Below is a small trained network, with its code and all its weights. Each question gives an input and a class and asks what happens when units are switched off, that is, made to give their printed mean instead of their output.

import numpy as np


def w(rows, s, z=0):
    codes = np.array(rows[::2]) - 128.0
    scale = np.full(codes.shape[1], s)
    scale[-1] = z or s
    return codes * scale


def f(y):
    return np.maximum(y, 0)


def log_softmax(a):
    a = a - a.max(-1, keepdims=True)
    return a - np.log(np.exp(a).sum(-1, keepdims=True))


def net(x, mask):
    res = np.array(x, float).reshape(1, 4) / 4 @ E
    y = f(res @ A[0][:, :-1].T + A[0][:, -1])
    res = res + np.where(mask, y, B[0][:, -1]) @ B[0][:, :-1]
    return log_softmax(res[-1] @ U[:, :-1].T + U[:, -1])


A, B = {}, {}
E = w([
[255,144,240,136,97,119,78,158,115],'x0',
[124,122,128,125,121,127,124,138,133],'x1',
[117,224,111,126,208,150,48,143,207],'x2',
[125,168,99,162,151,176,154,234,52],'x3',
],0.014)
A[0] = w([
[41,69,72,106,92,112,229,68,43,237],'n1',
[103,67,86,116,106,92,196,127,126,162],'n2',
[61,169,73,117,207,151,103,121,214,139],'n3',
[225,191,208,114,128,140,28,152,128,52],'n4',
[55,179,11,124,220,160,106,140,190,151],'n5',
[189,231,176,123,185,121,23,163,195,22],'n6',
[144,160,86,216,159,184,167,254,54,156],'n7',
[231,66,215,121,19,71,131,133,47,166],'n8',
[105,82,175,112,118,61,94,31,204,253],'n9',
[134,74,145,68,125,95,90,36,186,244],'n10',
[137,143,154,130,101,136,129,114,146,101],'n11',
[180,94,178,114,132,108,179,168,68,119],'n12',
],0.0087,0.006)
B[0] = w([
[124,134,42,217,106,169,160,205,159,233],'n1',
[140,153,83,189,125,136,127,155,135,181],'n2',
[48,149,145,76,132,62,101,86,158,220],'n3',
[135,110,85,207,86,144,167,173,111,215],'n4',
[45,141,170,62,186,104,138,132,103,244],'n5',
[81,126,11,189,133,163,179,182,150,218],'n6',
[115,80,144,116,141,181,75,175,25,225],'n7',
[228,123,198,149,165,96,124,115,120,255],'n8',
[143,142,110,122,85,72,160,78,199,228],'n9',
[162,162,109,142,83,49,177,103,209,218],'n10',
[130,141,133,125,162,120,150,141,138,142],'n11',
[155,109,148,113,101,170,69,124,93,182],'n12',
],0.011,0.02)
U = w([
[123,155,38,205,75,100,183,124,222,228],'0',
[85,116,48,181,123,212,122,189,73,254],'1',
[231,142,254,151,96,61,153,69,158,122],'2',
[188,80,255,141,95,164,29,136,63,6],'3',
[50,179,121,6,109,62,124,6,199,12],'4',
[41,143,193,10,219,122,89,139,72,82],'5',
],0.0085,0.0024)

Each question gives the input, the list of numbers given to net, and the class t.
The units are the neurons (one row each of A and B). Each row of codes is followed by its name. A weight is (code - 128) times the scale printed after its matrix; where a second scale follows, it is the last column's (A, B and U).
mask holds one flag per neuron, in row order. A switched-off neuron (its flag False) gives its mean, the last column of its row in B, instead of its output. The means were averaged over made-up inputs and are rounded, as every weight is.
A unit's drop is (log p(t) with every unit on - log p(t) with that unit switched off) / (log p(t) with every unit on - log p(t) with every unit switched off).
The circuit of an input: a set's keep is (log p(t) with only the set's units on - log p(t) with every unit switched off) / (log p(t) with every unit on - log p(t) with every unit switched off). Starting from all 12 units, units are removed one at a time, each time the one whose removal leaves the highest keep (on an exact tie, the one counted first), for as long as the keep stays at least 0.8.
circuit, biggest first: the units of the circuit, biggest drop first
top k neurons: the k neurons with the biggest drops, biggest first
drop of u: that unit's drop, to one decimal
input [0,0,1,5], class 5: circuit, biggest first => [n1, n4]
input [3,-7,0,-6], class 2: circuit, biggest first => [n1]
input [0,-5,-6,4], class 1: top 2 neurons => [n1, n2]
input [-8,3,1,5], class 5: top 4 neurons => [n5, n3, n6, n4]
input [0,-7,2,5], class 5: circuit, biggest first => [n1, n4]
input [-8,6,7,0], class 4: top 2 neurons => [n3, n7]
input [2,-4,0,6], class 3: top 2 neurons => [n1, n6]
input [1,0,-1,-3], class 2: top 3 neurons => [n6, n1, n4]
input [3,5,6,1], class 1: top 2 neurons => [n10, n9]
input [0,5,-3,1], class 1: top 3 neurons => [n10, n9, n1]
input [2,4,0,5], class 3: top 2 neurons => [n1, n6]
input [1,-1,-6,4], class 3: top 2 neurons => [n6, n8]
input [5,-1,-7,1], class 3: top 3 neurons => [n12, n10, n9]
input [-7,7,-3,1], class 1: circuit, biggest first => [n10]
input [-1,4,1,-3], class 4: drop of n6 => 0.2
input [8,-4,4,5], class 1: drop of n6 => 0.1
input [-4,0,8,0], class 4: drop of n3 => 0.3
input [-6,5,0,3], class 1: drop of n1 => 2.3
